The rows lie along a hidden order. The number after each row says roughly how far along it the row is, from 0 to 10. A new part has a new order.
(in the rows, 128 means zero)
[132 137  89 137 135 142 150 155  99 139 166 104 124  84  78  96  94 102
 112 133 101 180 129 128 136 121  82 107 104 108 167 145 137 164  97  65
 132 112  69 127 137  79  60 155  98 115  96  54 119 131 120 209 117 157
 157 150 105  55 161 112 117  92 137  94 118 180 154 127 102 132 150 105
 208 122 168 100  92 134 117 149  86 203 104 110 156 139 120 104]  0
[101 116 148 153 117  72 108 130 101  84 119 149 128 172 124  69 132 174
 161 105 185 151 114 163 135 102 146 134 119 167 158 137 152 135 116 192
 152 141 151 126 145  97 177 132 135 167 125 100 118 138 111  65 138 129
 111 128 171 170 156  90 111 138  97 204 120 106 109  56 117 114 120 128
   1 120 104 134 142  87 121 135 131 139 148 118  90 161 155 100]  3
[127 113 150 126  99 106 131 134  52 120 108 155 135 159 139 155 124 131
 135 122 144 173 152 151  92 113 121 121 150 158 132  99 120 107 103 114
 110 148 159 124 120  98 155 128  84 139 124 195 112 161 114 106 147 143
 116 149 110 156 140 110 141 144 116 139 178 104 127 103 128 103 153 130
 124 115 125 119 101 109 125 115 163 119 122 123 107 153 113 137]  6
[113 114 172 127 116  74 110 106 138 116  95 158 139 169 167 129 162 169
 164 120 174  91 125 133 126 124 176 150 148 151 123  95 126 103 158 180
 129 142 197 131 125 139 190 127 152 143 152 203 128 152 126  66 140 119
  92 128 108 239 102 140 139 165 111 158 153  80 111 110 150 112 112 155
  47 140 102 141 144 102 142 120 186  73 155 150  91 150 150 138]  9
[102 115 137 145  83  57 137 145   1  95 124 156 136 152 129  79 109 168
 139 110 191 202 114 170  95  80 110 121 131 173 194 101 146 142  93 140
 131 145 147 123 153  63 159 166 106 164 103 114  87 189 110 106 139 150
 120 168 104 152 189  79 116 126  85 169 168 128 144  57  93  95 143 127
  78 110 128 108  72  69 121 127 146 184 136 103 113 196 150 102]  1
[164 131 126 122 121 143 157 143  55 162 141 143 126  94  97 188  85  77
 103 109  68 205 156 129  88 139  88  97 119 124 140 124 111 122  79  36
 121 120  81 130 112  58  66 164  82 131 118 119 133 150  96 179 144 169
 159 135  90  89 123 130 152  84 132 101 157 178 169 155 106 117 179 101
 255 119 169 108  81 160 114 103 119 155  93 119 189 168  94 145]  3
[121 131 102 126 141 142 125 127 151 125 151  97 123  96 111  81 151 133
 125 149 159 103 108  96 154 128 122 143 111  91 146 139 146 165 194 163
 134 112  90 140 153 171  90 117 147 103 110  71 127  99 155 171 106 116
 133 142 119 109 129 143 107 133 138 110 101 133 120 121 134 140 114 133
  89 144 140 132 143 132 136 149 107 153 160 128 131  79 154 111]  4
[138 115 150 115 129 120 120 109 210 128 102 139 136 145 173 143 160 136
 144 139 150  73 132 100 124 144 175 152 146 127  89 107 116 104 173 172
 122 133 161 134 124 181 168 105 151 118 147 187 133 128 139 110 133 116
 110 124 126 185  85 164 137 156 135 128 144  93  93 153 153 129  87 150
 114 145 112 142 150 133 142 119 166  56 150 150 111 109 135 166]  10
[158 134 106 102 146 201 142 122 187 169 145  97 129  69 147 182 142  75
 101 160  76  67 140  55 135 164 133 134 131  58  82 117 104 130 167  84
 103 106  67 138 112 217  70 112 150  77 139 144 145 108 159 207 115 131
 121 126  95  93  71 184 145 124 167  50 123 142 134 208 152 149 125 129
 255 152 147 136 132 183 144 128 125 115 124 152 164  45 116 165]  9
[115 125 132 150 133 100 104 118 169  98 124 136 127 161 102  94 130 176
 143 110 153 131 125 147 144 129 151 134 124 157 122 151 143 127 124 187
 162 133 154 134 142 119 153 124 136 158 134  98 139 128 113  62 140 107
 122  97 177 158 133 110 116 130 117 178  85 116 106 112 125 137 118 124
  42 123 109 147 160 110 123 128 119 109 132 125 110 149 147 117]  5
[132 117 141 110  82 100 153 146   1 148 120 146 140 136 164 162 117 121
 122 126 126 167 122 146  77 107 105 119 149 140 162  70 117 120 108  74
  94 138 145 114 123  98 131 156 109 118 113 188  89 171 118 168 122 159
 117 177  59 124 149 100 140 138 112  84 213 112 160 113 106  95 151 130
 214 112 136 105  59  97 127 119 167 163 128 130 122 173 106 137]  4
[160 120 124 121 137 139 143 136 141 153 129 128 126 118 123 167 117  92
 111 133  88 124 147  95 116 151 128 127 132 105 109 117 101 114 143  85
 111 123  93 146 121 157  94 140 118 114 129 156 135 138 122 140 132 138
 146 134  91 123  91 156 149 119 146  97 138 140 143 164 137 124 132 115
 223 135 151 127 112 164 125 118 135 117 107 136 144 122 111 156]  7
[109 128 124 149 151 108  99 117 217  95 132 102 125 135 130  67 162 163
 145 148 180  61 106  90 172 127 177 161 111 108 124 136 150 148 195 218
 154 121 111 143 153 213 132 108 165 128 124  98 136  94 152 111 114 102
 115 121 153 167  96 156 104 154 131 147  59 126  91 127 152 147  83 141
   5 151 117 154 183 130 138 146 118 119 171 145 108  77 180 126]  6
[135 121 109 138 116 134 142 154  34 128 143 132 120 127  87 117  71 115
 111 116 122 199 126 141 123 123  86 111 128 123 152 146 136 153  80  91
 121 135  78 128 134  75 102 154  97 136 104  73 109 127 107 162 131 142
 147 143 146  64 170  97 129  93 125 131 121 168 152  99 100 122 158 107
 177 106 137 110  95 145 117 138  97 196  97 106 130 159 113  96]  1
